Below is a small trained network, with its code and all its weights. Each question gives an input and a class and asks what happens when units are switched off, that is, made to give their printed mean instead of their output.

import numpy as np


def w(rows, s, z=0):
    codes = np.array(rows[::2]) - 128.0
    scale = np.full(codes.shape[1], s)
    scale[-1] = z or s
    return codes * scale


def f(y):
    return y / 2 * (1 + np.tanh(0.7978845608 * (y + 0.044715 * y**3)))


def log_softmax(a):
    a = a - a.max(-1, keepdims=True)
    return a - np.log(np.exp(a).sum(-1, keepdims=True))


def net(x, mask):
    res = np.array(x, float).reshape(1, 3) / 4 @ E
    y = f(res @ A[0][:, :-1].T + A[0][:, -1])
    res = res + np.where(mask, y, B[0][:, -1]) @ B[0][:, :-1]
    return log_softmax(res[-1] @ U[:, :-1].T + U[:, -1])


A, B = {}, {}
E = w([
[103,45,141,255,228,133,152,193],'x0',
[187,237,27,135,118,64,127,184],'x1',
[156,16,73,122,64,141,54,170],'x2',
],0.009)
A[0] = w([
[118,179,174,54,48,157,147,154,96],'N0',
[185,169,122,143,88,103,122,254,129],'N1',
[180,147,86,121,148,90,132,152,44],'N2',
[57,53,185,107,106,135,121,112,51],'N3',
[120,189,215,130,160,87,232,88,132],'N4',
[132,112,80,105,172,163,37,134,1],'N5',
[95,102,114,189,141,115,143,161,58],'N6',
[132,96,134,180,184,159,98,195,94],'N7',
[154,170,75,124,144,90,122,147,77],'N8',
[63,172,135,134,148,96,219,91,28],'N9',
[83,137,96,94,39,135,160,97,75],'N10',
[132,141,55,108,160,70,145,191,51],'N11',
[195,50,115,152,66,121,70,126,107],'N12',
[100,84,79,124,90,125,45,130,44],'N13',
[136,88,99,219,156,124,186,150,88],'N14',
[163,128,172,100,100,69,62,97,84],'N15',
[131,82,167,168,168,106,141,163,99],'N16',
[141,153,122,79,111,141,85,99,51],'N17',
[142,109,134,36,103,100,117,42,110],'N18',
[149,131,142,83,62,114,96,70,92],'N19',
[147,50,67,120,111,108,81,132,89],'N20',
[160,62,180,94,136,217,157,51,73],'N21',
],0.0095,0.0061)
B[0] = w([
[112,157,123,127,90,101,144,156,233],'N0',
[168,149,162,124,127,150,92,131,232],'N1',
[152,160,154,140,135,162,128,157,166],'N2',
[156,155,131,128,122,183,89,174,214],'N3',
[173,85,80,97,157,124,140,115,255],'N4',
[99,207,101,111,149,247,214,178,128],'N5',
[101,155,121,159,132,117,137,176,171],'N6',
[123,145,131,157,111,99,160,150,212],'N7',
[152,135,152,135,143,173,99,152,193],'N8',
[131,98,74,100,173,169,174,159,178],'N9',
[103,152,110,156,111,117,141,157,193],'N10',
[154,169,142,130,131,182,87,170,186],'N11',
[172,115,76,85,180,116,152,101,223],'N12',
[128,132,88,102,165,150,173,124,176],'N13',
[80,167,123,168,109,76,157,166,214],'N14',
[114,146,112,144,102,118,160,119,169],'N15',
[99,158,140,148,101,113,132,148,199],'N16',
[111,168,120,149,110,125,156,180,176],'N17',
[111,144,147,145,95,104,151,157,243],'N18',
[75,162,126,140,108,107,129,140,225],'N19',
[130,110,78,92,144,130,155,106,200],'N20',
[199,157,168,124,112,191,110,170,232],'N21',
],0.015,0.0075)
U = w([
[48,159,115,173,66,55,185,164,104],'0',
[138,102,31,47,201,129,211,114,92],'1',
[170,151,195,136,108,216,56,156,89],'2',
[137,75,152,120,100,10,69,70,253],'3',
[67,122,137,151,126,127,97,29,76],'4',
[50,104,134,143,122,123,82,46,71],'5',
],0.012,0.024)

Each question gives the input, the list of numbers given to net, and the class t.
The units are the neurons (one row each of A and B). Each row of codes is followed by its name. A weight is (code - 128) times the scale printed after its matrix; where a second scale follows, it is the last column's (A, B and U).
mask holds one flag per neuron, in row order. A switched-off neuron (its flag False) gives its mean, the last column of its row in B, instead of its output. The means were averaged over made-up inputs and are rounded, as every weight is.
A unit's drop is (log p(t) with every unit on - log p(t) with that unit switched off) / (log p(t) with every unit on - log p(t) with every unit switched off).
The circuit of an input: a set's keep is (log p(t) with only the set's units on - log p(t) with every unit switched off) / (log p(t) with every unit on - log p(t) with every unit switched off). Starting from the 12 units with the biggest drops (on a tie, the unit counted first), units are removed one at a time, each time the one whose removal leaves the highest keep (on an exact tie, the one counted first), for as long as the keep stays at least 0.8.
units of the circuit, in order: the units of the circuit, biggest drop first
top k neurons: the k neurons with the biggest drops, biggest first
drop of u: that unit's drop, to one decimal
input [-1,-5,-6], class 1: units of the circuit, in order => N4
input [-4,-4,3], class 0: top 2 neurons => N1, N18
input [-8,2,8], class 0: top 3 neurons => N19, N18, N10
input [8,-7,4], class 0: top 2 neurons => N14, N7
input [-3,-1,-5], class 1: top 2 neurons => N4, N9
input [-3,0,3], class 3: top 2 neurons => N14, N9
input [-3,5,6], class 1: top 2 neurons => N12, N20
input [6,0,-8], class 1: top 2 neurons => N4, N9
input [4,2,6], class 1: drop of N12 => 0.2
input [3,-1,-3], class 3: drop of N10 => 0.1
input [-7,-6,1], class 0: drop of N19 => 0.1
input [-1,7,2], class 2: drop of N4 => 0.0
